Below are the code and all the weights of a small trained network. Each question names an input and a class and asks about switching units off, where a switched-off unit gives its printed mean instead of its output.

import numpy as np


def w(rows, s, z=0):
    codes = np.array(rows[::2]) - 128.0
    scale = np.full(codes.shape[1], s)
    scale[-1] = z or s
    return codes * scale


def f(y):
    return np.maximum(y, 0)


def log_softmax(a):
    a = a - a.max(-1, keepdims=True)
    return a - np.log(np.exp(a).sum(-1, keepdims=True))


def net(x, mask):
    res = np.array(x, float).reshape(1, 4) / 4 @ E
    y = f(res @ A[0][:, :-1].T + A[0][:, -1])
    res = res + np.where(mask, y, B[0][:, -1]) @ B[0][:, :-1]
    return log_softmax(res[-1] @ U[:, :-1].T + U[:, -1])


A, B = {}, {}
E = w([
[83,245,116,125,56,248,34,199,147],'x0',
[162,142,83,253,182,218,92,56,200],'x1',
[114,89,125,113,21,188,122,25,203],'x2',
[156,253,160,138,60,102,164,26,141],'x3',
],0.0077)
A[0] = w([
[109,54,132,149,122,154,112,96,171,125],'n1',
[106,101,120,61,75,116,136,193,74,249],'n2',
[135,63,122,124,87,174,126,74,176,80],'n3',
[133,121,129,143,119,110,139,127,142,167],'n4',
[109,96,138,156,113,134,115,103,132,8],'n5',
[126,149,123,153,106,155,113,120,106,106],'n6',
[135,245,118,135,92,195,108,136,164,195],'n7',
[140,168,137,160,191,69,137,154,84,112],'n8',
[135,177,141,75,46,100,150,71,122,234],'n9',
[139,160,112,175,188,170,107,174,120,215],'n10',
[138,165,130,168,114,140,121,96,147,188],'n11',
[128,148,104,150,157,164,121,94,119,28],'n12',
[131,145,119,171,114,157,149,54,159,37],'n13',
],0.012,0.0013)
B[0] = w([
[214,165,123,154,140,113,172,72,95,195],'n1',
[117,141,168,3,127,184,111,107,216,255],'n2',
[163,118,96,105,163,11,133,125,114,213],'n3',
[140,136,125,130,134,122,118,119,106,147],'n4',
[137,84,110,138,145,116,151,122,124,152],'n5',
[110,160,129,106,113,159,110,127,131,160],'n6',
[44,176,147,179,136,250,147,151,86,245],'n7',
[161,130,64,109,154,83,163,78,82,222],'n8',
[69,166,104,113,170,77,150,168,37,237],'n9',
[75,157,138,104,111,80,162,125,61,203],'n10',
[159,131,113,122,111,218,124,105,142,187],'n11',
[154,135,130,139,126,163,100,148,167,168],'n12',
[214,66,112,156,138,175,103,128,172,208],'n13',
],0.013,0.011)
U = w([
[2,228,164,176,88,230,126,197,81,85],'0',
[172,159,59,134,197,27,253,101,31,225],'1',
[204,140,130,129,162,253,116,108,238,149],'2',
[82,148,193,31,108,86,129,166,192,116],'3',
[247,95,113,195,131,136,110,110,215,4],'4',
],0.0059,0.0026)

Each question gives the input, the list of numbers given to net, and the class t.
The units are the neurons (one row each of A and B). Each row of codes is followed by its name. A weight is (code - 128) times the scale printed after its matrix; where a second scale follows, it is the last column's (A, B and U).
mask holds one flag per neuron, in row order. A switched-off neuron (its flag False) gives its mean, the last column of its row in B, instead of its output. The means were averaged over made-up inputs and are rounded, as every weight is.
A unit's drop is (log p(t) with every unit on - log p(t) with that unit switched off) / (log p(t) with every unit on - log p(t) with every unit switched off).
The circuit of an input: a set's keep is (log p(t) with only the set's units on - log p(t) with every unit switched off) / (log p(t) with every unit on - log p(t) with every unit switched off). Starting from the 12 units with the biggest drops (on a tie, the unit counted first), units are removed one at a time, each time the one whose removal leaves the highest keep (on an exact tie, the one counted first), for as long as the keep stays at least 0.8.
circuit, biggest first: the units of the circuit, biggest drop first
unit that matters most: the unit with the biggest drop
k most important neurons: the k neurons with the biggest drops, biggest first
drop of u: that unit's drop, to one decimal
input [-3,6,2,8], class 2: unit that matters most => n13
input [-1,1,7,-1], class 1: 3 most important neurons => n3; n2; n1
input [1,6,-1,-5], class 1: 4 most important neurons => n10; n2; n7; n1
input [2,5,7,-6], class 4: circuit, biggest first => n9; n13; n3
input [5,7,2,-5], class 0: 3 most important neurons => n7; n10; n2
input [1,-5,-6,2], class 3: 3 most important neurons => n2; n1; n3
input [1,2,-6,5], class 0: 2 most important neurons => n3; n7
input [0,3,0,7], class 0: 3 most important neurons => n7; n9; n2
input [0,7,-3,4], class 2: 3 most important neurons => n13; n9; n11
input [3,-5,-2,0], class 3: 2 most important neurons => n2; n7
input [6,6,5,8], class 0: 2 most important neurons => n7; n9
input [-6,6,-3,4], class 4: 2 most important neurons => n9; n13
input [6,8,2,-8], class 0: 2 most important neurons => n7; n10
input [2,4,-4,6], class 0: circuit, biggest first => n7
input [0,3,8,6], class 1: drop of n3 => 5.1
input [8,-6,-5,-8], class 3: drop of n2 => 0.6
input [-1,-7,-5,-3], class 3: drop of n2 => 0.9
